Here is a tiny trained network, its code and every weight. The questions are about switching its units off for an input and a target symbol, where a switched-off unit gives its printed mean instead of its output.

import numpy as np


def w(rows, s, z=0):
    codes = np.array(rows[::2]) - 128.0
    scale = np.full(codes.shape[1], s)
    scale[-1] = z or s
    return codes * scale


def f(y):
    return y / 2 * (1 + np.tanh(0.7978845608 * (y + 0.044715 * y**3)))


def softmax(a):
    e = np.exp(a - a.max(-1, keepdims=True))
    return e / e.sum(-1, keepdims=True)


def log_softmax(a):
    a = a - a.max(-1, keepdims=True)
    return a - np.log(np.exp(a).sum(-1, keepdims=True))


def net(x, mask):
    ids = ['βγδμξπσφψ'.index(c) for c in x.split()]
    T = len(ids)
    res = E[ids] + P[:T]
    u = 0
    for l in range(2):
        r = res
        for j in range(3):
            rows = slice(4 * j, 4 * j + 4)
            q, k, v = (r @ M[l][rows].T for M in (Q, K, V))
            z = softmax(np.where(np.tri(T) > 0, q @ k.T / 4**0.5, -1e9)) @ v
            o = O[l][rows]
            res = res + np.where(mask[u + j], z, o[:, -1]) @ o[:, :-1]
        u += 3
        y = f(res @ A[l][:, :-1].T + A[l][:, -1])
        res = res + np.where(mask[u : u + 4], y, B[l][:, -1]) @ B[l][:, :-1]
        u += 4
    return log_softmax(res[-1] @ U[:, :-1].T + U[:, -1])


Q, K, V, O, A, B = {}, {}, {}, {}, {}, {}
E = w([
[204,210,167,121,60,127],'β',
[180,168,96,65,69,204],'γ',
[168,234,154,83,157,160],'δ',
[123,114,173,68,200,113],'μ',
[98,169,217,152,162,76],'ξ',
[104,93,136,52,202,138],'π',
[229,29,125,65,141,185],'σ',
[140,49,236,154,101,61],'φ',
[2,89,163,116,50,199],'ψ',
],0.0096)
P = w([
[147,146,37,136,124,71],'0',
[141,140,126,79,115,87],'1',
[139,128,156,62,107,95],'2',
[150,124,195,57,96,118],'3',
[138,99,183,117,127,193],'4',
[136,91,196,127,137,218],'5',
[123,91,236,146,141,245],'6',
],0.011)
Q[0] = w([
[161,107,66,175,100,101],'0.h1',
[106,134,53,170,133,73],'0.h1',
[183,134,86,114,108,107],'0.h1',
[184,154,61,44,100,94],'0.h1',
[71,177,34,208,190,132],'0.h2',
[89,194,95,235,68,143],'0.h2',
[63,67,88,196,133,97],'0.h2',
[71,194,239,104,162,100],'0.h2',
[66,150,28,244,204,127],'0.h3',
[87,186,125,185,164,122],'0.h3',
[140,182,16,142,181,31],'0.h3',
[100,109,136,107,118,176],'0.h3',
],0.011)
K[0] = w([
[106,90,119,207,146,184],'0.h1',
[70,128,121,210,139,139],'0.h1',
[137,107,70,202,162,122],'0.h1',
[151,134,27,195,187,120],'0.h1',
[200,210,67,97,156,69],'0.h2',
[129,230,57,79,206,119],'0.h2',
[138,193,62,107,50,105],'0.h2',
[145,74,113,109,146,197],'0.h2',
[148,114,78,111,211,21],'0.h3',
[174,146,114,86,199,67],'0.h3',
[159,122,2,160,152,37],'0.h3',
[109,119,197,131,133,144],'0.h3',
],0.012)
V[0] = w([
[154,14,134,195,5,29],'0.h1',
[36,226,163,136,107,84],'0.h1',
[189,172,225,150,233,72],'0.h1',
[177,183,176,161,2,164],'0.h1',
[220,117,78,114,36,153],'0.h2',
[42,222,111,110,145,100],'0.h2',
[83,105,78,62,248,216],'0.h2',
[183,243,97,92,136,229],'0.h2',
[52,41,90,111,89,111],'0.h3',
[200,161,146,99,201,116],'0.h3',
[202,150,191,166,122,109],'0.h3',
[198,146,125,110,64,165],'0.h3',
],0.0083)
O[0] = w([
[135,174,80,58,118,185,63],'0.h1',
[192,89,140,166,28,159,151],'0.h1',
[52,99,104,148,76,128,251],'0.h1',
[135,120,88,193,124,171,213],'0.h1',
[180,152,141,172,171,116,125],'0.h2',
[152,108,148,134,1,97,23],'0.h2',
[170,70,154,43,131,145,83],'0.h2',
[218,69,152,154,107,177,31],'0.h2',
[147,193,155,121,144,132,84],'0.h3',
[121,91,89,157,120,118,167],'0.h3',
[87,65,88,121,153,155,184],'0.h3',
[100,82,141,131,162,89,227],'0.h3',
],0.0096,0.0032)
A[0] = w([
[66,134,161,50,195,111,3],'0.n1',
[178,176,133,64,208,173,14],'0.n2',
[141,81,85,84,194,134,80],'0.n3',
[194,222,49,254,175,130,61],'0.n4',
],0.0054,0.0055)
B[0] = w([
[149,102,140,204,23,203,254],'0.n1',
[32,206,172,190,65,118,104],'0.n2',
[102,255,145,150,92,101,222],'0.n3',
[191,65,17,75,131,138,121],'0.n4',
],0.0043,0.00069)
Q[1] = w([
[172,100,84,145,93,190],'1.h1',
[129,155,109,188,119,101],'1.h1',
[108,90,140,54,155,119],'1.h1',
[153,135,80,118,67,33],'1.h1',
[136,148,72,152,61,210],'1.h2',
[117,169,85,121,74,106],'1.h2',
[91,73,117,147,155,145],'1.h2',
[125,127,129,142,105,201],'1.h2',
[141,130,130,189,193,169],'1.h3',
[72,199,155,165,94,112],'1.h3',
[93,153,95,89,66,12],'1.h3',
[112,128,121,195,137,219],'1.h3',
],0.011)
K[1] = w([
[77,138,143,177,227,97],'1.h1',
[178,104,102,62,150,95],'1.h1',
[108,153,128,198,55,141],'1.h1',
[244,217,62,141,171,65],'1.h1',
[153,101,159,151,75,254],'1.h2',
[197,209,71,108,50,145],'1.h2',
[63,127,254,86,143,126],'1.h2',
[90,45,180,187,141,252],'1.h2',
[54,137,217,95,108,187],'1.h3',
[141,108,69,106,5,76],'1.h3',
[252,165,55,154,88,82],'1.h3',
[28,87,226,82,137,111],'1.h3',
],0.0078)
V[1] = w([
[202,90,129,84,251,88],'1.h1',
[176,180,27,18,184,55],'1.h1',
[67,89,210,115,202,73],'1.h1',
[166,144,146,158,159,134],'1.h1',
[75,49,152,41,125,80],'1.h2',
[100,89,68,82,176,108],'1.h2',
[159,96,120,158,199,91],'1.h2',
[55,144,43,76,203,75],'1.h2',
[175,11,190,237,187,87],'1.h3',
[56,88,3,226,116,201],'1.h3',
[203,174,63,166,205,190],'1.h3',
[99,118,80,98,44,181],'1.h3',
],0.0061)
O[1] = w([
[85,59,44,73,135,168,70],'1.h1',
[112,27,188,118,172,228,46],'1.h1',
[60,121,134,112,85,64,178],'1.h1',
[138,120,96,153,131,135,93],'1.h1',
[127,80,107,53,39,155,253],'1.h2',
[99,167,106,87,48,194,200],'1.h2',
[112,166,90,78,148,102,159],'1.h2',
[66,159,103,142,46,212,216],'1.h2',
[185,136,3,56,163,44,244],'1.h3',
[203,215,30,131,22,203,176],'1.h3',
[158,168,68,156,254,237,74],'1.h3',
[178,131,175,136,46,178,113],'1.h3',
],0.0056,0.0025)
A[1] = w([
[190,160,94,131,176,175,63],'1.n1',
[117,101,182,212,3,90,65],'1.n2',
[94,145,190,123,173,226,60],'1.n3',
[243,82,119,128,137,96,3],'1.n4',
],0.0058,0.0075)
B[1] = w([
[67,139,214,40,2,209,157],'1.n1',
[177,199,70,66,173,127,218],'1.n2',
[89,113,154,209,90,19,254],'1.n3',
[69,108,161,247,122,179,202],'1.n4',
],0.006,0.0035)
U = w([
[163,128,51,117,100,40,251],'β',
[2,147,58,167,128,123,135],'γ',
[139,103,91,90,239,163,144],'δ',
[178,33,169,245,158,113,142],'μ',
[133,34,142,30,51,164,60],'ξ',
[101,38,141,57,95,130,46],'π',
[190,213,216,85,116,101,166],'σ',
[111,99,141,194,43,220,71],'φ',
[187,114,107,112,121,217,91],'ψ',
],0.004,0.0031)

Each question gives the input, a string of symbols that net reads in full, and the target symbol t.
The units are the heads (4 rows each of Q, K, V and O) and the neurons (one row each of A and B). Each row of codes is followed by its name. A weight is (code - 128) times the scale printed after its matrix; where a second scale follows, it is the last column's (O, A, B and U).
mask holds one flag per unit, layer by layer, with each layer's heads first. A switched-off unit (its flag False) gives its mean, the last column of its rows in O or B, instead of its output. The means were averaged over made-up inputs and are rounded, as every weight is.
A unit's drop is (log p(t) with every unit on - log p(t) with that unit switched off) / (log p(t) with every unit on - log p(t) with every unit switched off).
The circuit of an input: a set's keep is (log p(t) with only the set's units on - log p(t) with every unit switched off) / (log p(t) with every unit on - log p(t) with every unit switched off). Starting from the 12 units with the biggest drops (on a tie, the unit counted first), units are removed one at a time, each time the one whose removal leaves the highest keep (on an exact tie, the one counted first), for as long as the keep stays at least 0.8.
units of the circuit, in order: the units of the circuit, biggest drop first
most important unit: the unit with the biggest drop
k most important neurons of layer l: the k neurons of layer l with the biggest drops, biggest first
which heads matter: for each layer, one digit per head in row order, 1 if its drop is at least 0.15 and else 0, layers parted by /
input π φ σ, target γ: units of the circuit, in order => 0.h2
input μ γ φ φ φ σ, target γ: which heads matter => 010 / 000
input γ δ ξ φ φ δ δ, target γ: units of the circuit, in order => 0.h2; 1.h1
input π π μ σ φ φ γ, target γ: which heads matter => 110 / 000
input φ ψ ξ, target φ: which heads matter => 110 / 011
input δ β δ δ, target μ: units of the circuit, in order => 0.h2; 1.h2
input δ μ δ μ π σ, target δ: which heads matter => 011 / 001
input ξ β σ δ ξ β σ, target δ: units of the circuit, in order => 0.h2; 1.h3
input π μ δ δ σ δ φ, target β: units of the circuit, in order => 1.h3; 0.h1; 1.h1
input δ δ π δ δ π, target ξ: units of the circuit, in order => 0.h2; 1.h2
input π δ δ φ δ ψ π, target σ: which heads matter => 001 / 100
input δ ψ ξ μ φ γ β, target γ: which heads matter => 011 / 100
input β δ δ δ, target μ: which heads matter => 110 / 010
input δ ψ ψ γ, target σ: units of the circuit, in order => 0.h3
input π δ ξ ξ ξ, target β: which heads matter => 101 / 101
input ξ δ δ μ ψ μ, target σ: units of the circuit, in order => 0.h3; 1.h1
input φ γ δ δ δ δ ξ, target β: units of the circuit, in order => 1.h1; 0.h1; 1.h3; 0.h2
input φ δ δ, target φ: which heads matter => 110 / 111
input ψ δ φ, target μ: units of the circuit, in order => 0.h3; 1.h3; 0.h1; 1.h2
input μ π δ π, target ξ: most important unit => 0.h2
input γ σ π, target δ: units of the circuit, in order => 0.h2; 1.h3; 0.h1
input φ π ψ, target φ: units of the circuit, in order => 0.h1; 1.h3; 0.h2
input β σ φ δ ψ π μ, target σ: units of the circuit, in order => 1.h1; 0.h3
input μ φ π δ δ σ δ, target δ: which heads matter => 010 / 001
input δ σ ψ φ, target σ: which heads matter => 001 / 000
input φ φ φ φ π ψ δ, target σ: 2 most important neurons of layer 1 => 1.n2; 1.n4
